Below is a small trained network, with its code and all its weights. Each question gives an input and a class and asks what happens when units are switched off, that is, made to give their printed mean instead of their output.

import numpy as np


def w(rows, s, z=0):
    codes = np.array(rows[::2]) - 128.0
    scale = np.full(codes.shape[1], s)
    scale[-1] = z or s
    return codes * scale


def f(y):
    return y / 2 * (1 + np.tanh(0.7978845608 * (y + 0.044715 * y**3)))


def log_softmax(a):
    a = a - a.max(-1, keepdims=True)
    return a - np.log(np.exp(a).sum(-1, keepdims=True))


def net(x, mask):
    res = np.array(x, float).reshape(1, 7) / 4 @ E
    y = f(res @ A[0][:, :-1].T + A[0][:, -1])
    res = res + np.where(mask, y, B[0][:, -1]) @ B[0][:, :-1]
    return log_softmax(res[-1] @ U[:, :-1].T + U[:, -1])


A, B = {}, {}
E = w([
[221,131,69,68,167,106],'x0',
[130,19,129,177,68,119],'x1',
[88,155,212,186,87,63],'x2',
[185,125,112,105,9,110],'x3',
[73,156,88,121,75,134],'x4',
[83,123,88,138,109,254],'x5',
[122,75,44,209,128,110],'x6',
],0.0052)
A[0] = w([
[126,146,119,128,131,113,96],'N0',
[163,137,136,135,121,143,159],'N1',
[99,77,72,190,65,133,140],'N2',
[58,162,115,111,130,209,162],'N3',
[138,117,159,169,146,105,150],'N4',
[137,125,146,143,137,122,150],'N5',
[76,175,78,72,215,212,146],'N6',
[211,149,104,107,106,142,152],'N7',
[120,149,117,168,85,145,124],'N8',
[138,132,131,137,131,125,254],'N9',
[130,119,134,133,98,162,103],'N10',
[221,185,111,11,91,143,142],'N11',
[123,114,119,143,125,120,168],'N12',
[137,133,109,106,140,142,147],'N13',
[121,150,116,167,87,132,113],'N14',
[119,115,132,107,123,114,102],'N15',
[114,177,114,159,105,153,142],'N16',
[119,102,170,62,161,90,238],'N17',
[122,143,121,139,127,139,104],'N18',
[128,100,162,169,155,96,174],'N19',
[172,35,6,117,120,145,217],'N20',
[129,122,129,130,130,126,108],'N21',
[142,124,143,154,138,118,179],'N22',
[201,194,89,104,230,70,149],'N23',
[123,140,119,144,108,133,99],'N24',
[99,157,123,134,131,167,161],'N25',
[112,154,122,113,107,92,128],'N26',
[120,176,135,78,60,51,131],'N27',
],0.013,0.0032)
B[0] = w([
[135,126,114,159,108,128,125],'N0',
[112,120,138,77,144,126,138],'N1',
[55,155,115,114,64,119,219],'N2',
[148,89,174,116,234,127,200],'N3',
[146,138,110,108,93,126,152],'N4',
[132,138,121,111,122,123,136],'N5',
[191,159,213,139,165,138,236],'N6',
[177,134,128,106,134,136,169],'N7',
[86,140,138,139,146,125,155],'N8',
[57,124,179,21,154,174,162],'N9',
[93,127,115,113,171,115,139],'N10',
[211,171,179,80,110,125,223],'N11',
[83,134,149,67,131,157,143],'N12',
[149,136,140,136,114,123,144],'N13',
[102,146,131,153,124,136,149],'N14',
[149,144,112,158,133,132,124],'N15',
[99,108,178,132,149,137,152],'N16',
[131,172,175,101,93,135,189],'N17',
[140,126,127,157,129,117,127],'N18',
[119,138,130,59,95,134,166],'N19',
[161,107,94,4,68,125,255],'N20',
[140,136,111,141,126,120,124],'N21',
[115,135,131,85,123,143,145],'N22',
[37,136,85,125,31,128,242],'N23',
[124,134,121,155,128,124,129],'N24',
[126,106,166,116,169,124,158],'N25',
[122,141,137,166,105,134,139],'N26',
[96,182,176,173,98,135,182],'N27',
],0.027,0.0079)
U = w([
[254,135,155,86,139,145,233],'0',
[89,171,161,193,121,130,127],'1',
[139,49,141,209,230,144,24],'2',
[65,104,26,127,81,117,149],'3',
[196,86,45,223,146,99,1],'4',
],0.0063,0.0012)

Each question gives the input, the list of numbers given to net, and the class t.
The units are the neurons (one row each of A and B). Each row of codes is followed by its name. A weight is (code - 128) times the scale printed after its matrix; where a second scale follows, it is the last column's (A, B and U).
mask holds one flag per neuron, in row order. A switched-off neuron (its flag False) gives its mean, the last column of its row in B, instead of its output. The means were averaged over made-up inputs and are rounded, as every weight is.
A unit's drop is (log p(t) with every unit on - log p(t) with that unit switched off) / (log p(t) with every unit on - log p(t) with every unit switched off).
The circuit of an input: a set's keep is (log p(t) with only the set's units on - log p(t) with every unit switched off) / (log p(t) with every unit on - log p(t) with every unit switched off). Starting from the 12 units with the biggest drops (on a tie, the unit counted first), units are removed one at a time, each time the one whose removal leaves the highest keep (on an exact tie, the one counted first), for as long as the keep stays at least 0.8.
units of the circuit, in order: the units of the circuit, biggest drop first
most important unit: the unit with the biggest drop
top k neurons: the k neurons with the biggest drops, biggest first
drop of u: that unit's drop, to one decimal
input [-2,-6,3,-7,1,-6,5], class 3: most important unit : N23
input [-1,-8,-2,-8,-5,-3,2], class 1: units of the circuit, in order : [N23; N6]
input [0,-3,3,-8,4,1,4], class 2: top 2 neurons : [N20; N11]
input [4,4,7,0,5,5,-3], class 1: top 2 neurons : [N20; N23]
input [8,4,2,-8,-4,2,-7], class 1: top 3 neurons : [N20; N23; N3]
input [7,-1,1,4,8,-7,-4], class 1: top 3 neurons : [N27; N23; N20]
input [1,-1,1,6,-3,7,4], class 3: top 4 neurons : [N6; N2; N11; N17]
input [4,0,-8,2,-5,-1,8], class 3: top 3 neurons : [N23; N3; N6]
input [7,-4,-3,-4,5,-8,-4], class 1: top 2 neurons : [N23; N20]
input [-2,0,6,6,2,1,6], class 3: top 3 neurons : [N6; N2; N11]
input [-4,-7,8,3,-4,-1,5], class 1: top 3 neurons : [N20; N23; N27]
input [6,8,0,-1,-8,-7,2], class 3: top 2 neurons : [N23; N6]
input [5,8,-1,-6,-5,7,8], class 3: top 2 neurons : [N2; N11]
input [-5,-2,8,-8,8,8,8], class 2: most important unit : N3
input [4,1,4,2,0,2,2], class 3: top 3 neurons : [N6; N11; N3]
input [2,-4,2,2,3,-1,2], class 1: top 2 neurons : [N20; N27]
input [-6,7,1,0,-5,-1,-4], class 3: drop of N27 : 0.1
input [-4,4,0,8,-7,7,-5], class 1: drop of N11 : 0.1
input [3,-3,-1,-2,5,-4,-3], class 1: drop of N23 : 0.9
input [7,7,0,3,-4,5,8], class 3: most important unit : N2
input [6,1,3,-3,-6,5,7], class 3: drop of N11 : 0.2
